Below is a small trained network, with its code and all its weights. Each question gives an input and a class and asks what happens when units are switched off, that is, made to give their printed mean instead of their output.

import numpy as np


def w(rows, s, z=0):
    codes = np.array(rows[::2]) - 128.0
    scale = np.full(codes.shape[1], s)
    scale[-1] = z or s
    return codes * scale


def norm(h):
    return h / np.sqrt((h * h).mean(-1, keepdims=True) + 1e-5)


def f(y):
    return y / 2 * (1 + np.tanh(0.7978845608 * (y + 0.044715 * y**3)))


def log_softmax(a):
    a = a - a.max(-1, keepdims=True)
    return a - np.log(np.exp(a).sum(-1, keepdims=True))


def net(x, mask):
    res = np.array(x, float).reshape(1, 5) / 4 @ E
    u = 0
    for l in range(3):
        y = f(norm(res) @ A[l][:, :-1].T + A[l][:, -1])
        res = res + np.where(mask[u : u + 11], y, B[l][:, -1]) @ B[l][:, :-1]
        u += 11
    return log_softmax(norm(res)[-1] @ U[:, :-1].T + U[:, -1])


A, B = {}, {}
E = w([
[68,1,79,206],'x0',
[195,221,193,82],'x1',
[133,71,126,50],'x2',
[186,170,79,134],'x3',
[187,30,151,148],'x4',
],0.0029)
A[0] = w([
[212,194,180,113,104],'0.n0',
[140,111,182,59,79],'0.n1',
[172,87,135,133,51],'0.n2',
[212,66,3,86,77],'0.n3',
[117,95,86,115,14],'0.n4',
[161,184,7,143,51],'0.n5',
[196,125,53,121,30],'0.n6',
[101,191,136,46,9],'0.n7',
[149,67,96,35,32],'0.n8',
[111,167,121,139,105],'0.n9',
[107,105,149,68,103],'0.n10',
],0.0052,0.0013)
B[0] = w([
[164,84,87,209,255],'0.n0',
[121,26,120,153,160],'0.n1',
[158,161,137,118,116],'0.n2',
[82,229,81,113,205],'0.n3',
[147,186,252,161,111],'0.n4',
[53,32,149,100,189],'0.n5',
[92,134,113,112,120],'0.n6',
[169,161,73,112,173],'0.n7',
[72,137,193,99,158],'0.n8',
[31,109,159,81,138],'0.n9',
[107,71,144,116,146],'0.n10',
],0.0038,0.0014)
A[1] = w([
[133,57,115,137,176],'1.n0',
[253,132,174,215,170],'1.n1',
[113,153,99,135,58],'1.n2',
[94,51,105,210,146],'1.n3',
[107,126,163,45,98],'1.n4',
[148,219,195,67,3],'1.n5',
[169,151,141,116,81],'1.n6',
[90,140,81,173,146],'1.n7',
[155,161,177,96,100],'1.n8',
[141,142,124,136,42],'1.n9',
[135,86,142,78,91],'1.n10',
],0.0069,0.0015)
B[1] = w([
[165,140,148,141,186],'1.n0',
[136,105,49,116,225],'1.n1',
[79,106,158,124,130],'1.n2',
[158,118,103,116,255],'1.n3',
[153,143,140,71,151],'1.n4',
[144,159,124,163,166],'1.n5',
[141,114,66,255,128],'1.n6',
[108,110,114,68,191],'1.n7',
[143,146,85,178,136],'1.n8',
[96,104,122,166,112],'1.n9',
[143,68,164,132,142],'1.n10',
],0.0053,0.0032)
A[2] = w([
[167,126,58,167,217],'2.n0',
[114,80,141,149,61],'2.n1',
[196,160,153,127,172],'2.n2',
[83,156,109,119,249],'2.n3',
[202,162,98,82,115],'2.n4',
[76,88,96,176,151],'2.n5',
[138,178,89,129,185],'2.n6',
[64,103,104,187,182],'2.n7',
[255,160,62,95,208],'2.n8',
[156,121,144,43,194],'2.n9',
[67,86,153,167,219],'2.n10',
],0.0083,0.0016)
B[2] = w([
[115,162,112,25,211],'2.n0',
[188,141,175,189,135],'2.n1',
[179,129,39,122,152],'2.n2',
[120,118,103,1,174],'2.n3',
[131,72,89,128,178],'2.n4',
[248,161,82,100,175],'2.n5',
[122,78,8,140,172],'2.n6',
[193,101,143,67,172],'2.n7',
[220,51,18,39,255],'2.n8',
[106,48,140,68,173],'2.n9',
[183,108,130,93,162],'2.n10',
],0.004,0.0051)
U = w([
[97,174,151,157,40],'0',
[156,78,199,148,185],'1',
[128,179,135,201,10],'2',
[124,230,84,166,135],'3',
[122,175,135,197,38],'4',
[58,148,138,72,186],'5',
[135,192,163,192,3],'6',
[228,98,4,73,194],'7',
],0.012,0.006)

Each question gives the input, the list of numbers given to net, and the class t.
The units are the neurons (one row each of A and B). Each row of codes is followed by its name. A weight is (code - 128) times the scale printed after its matrix; where a second scale follows, it is the last column's (A, B and U).
mask holds one flag per neuron, layer by layer. A switched-off neuron (its flag False) gives its mean, the last column of its row in B, instead of its output. The means were averaged over made-up inputs and are rounded, as every weight is.
A unit's drop is (log p(t) with every unit on - log p(t) with that unit switched off) / (log p(t) with every unit on - log p(t) with every unit switched off).
top k neurons: the k neurons with the biggest drops, biggest first
k most important neurons of layer l: the k neurons of layer l with the biggest drops, biggest first
drop when u is switched off: that unit's drop, to one decimal
input [-7,-7,-6,6,-1], class 5: 2 most important neurons of layer 2 -> 2.n8, 2.n2
input [4,-1,5,1,-5], class 5: most important neuron of layer 2 -> 2.n8
input [2,-2,8,6,0], class 5: 2 most important neurons of layer 0 -> 0.n3, 0.n8
input [6,-4,2,-6,5], class 1: top 2 neurons -> 2.n8, 1.n1
input [-3,-8,-2,0,0], class 5: 2 most important neurons of layer 1 -> 1.n7, 1.n6
input [1,-4,-1,-4,1], class 1: 2 most important neurons of layer 0 -> 0.n0, 0.n7
input [6,5,-2,3,-3], class 5: 4 most important neurons of layer 0 -> 0.n0, 0.n1, 0.n9, 0.n5
input [-8,-7,-5,-5,1], class 5: top 4 neurons -> 2.n8, 0.n9, 1.n1, 0.n4
input [4,-3,5,-2,6], class 1: top 2 neurons -> 2.n8, 1.n1
input [-2,-5,7,8,-2], class 5: 2 most important neurons of layer 0 -> 0.n5, 0.n8
input [3,3,4,-8,2], class 1: drop when 2.n8 is switched off -> 0.1
input [-2,-1,3,-6,5], class 1: drop when 0.n3 is switched off -> 0.0
input [5,8,8,0,2], class 1: drop when 2.n3 is switched off -> 0.1
input [-2,-7,3,-6,-5], class 1: top neuron -> 0.n3
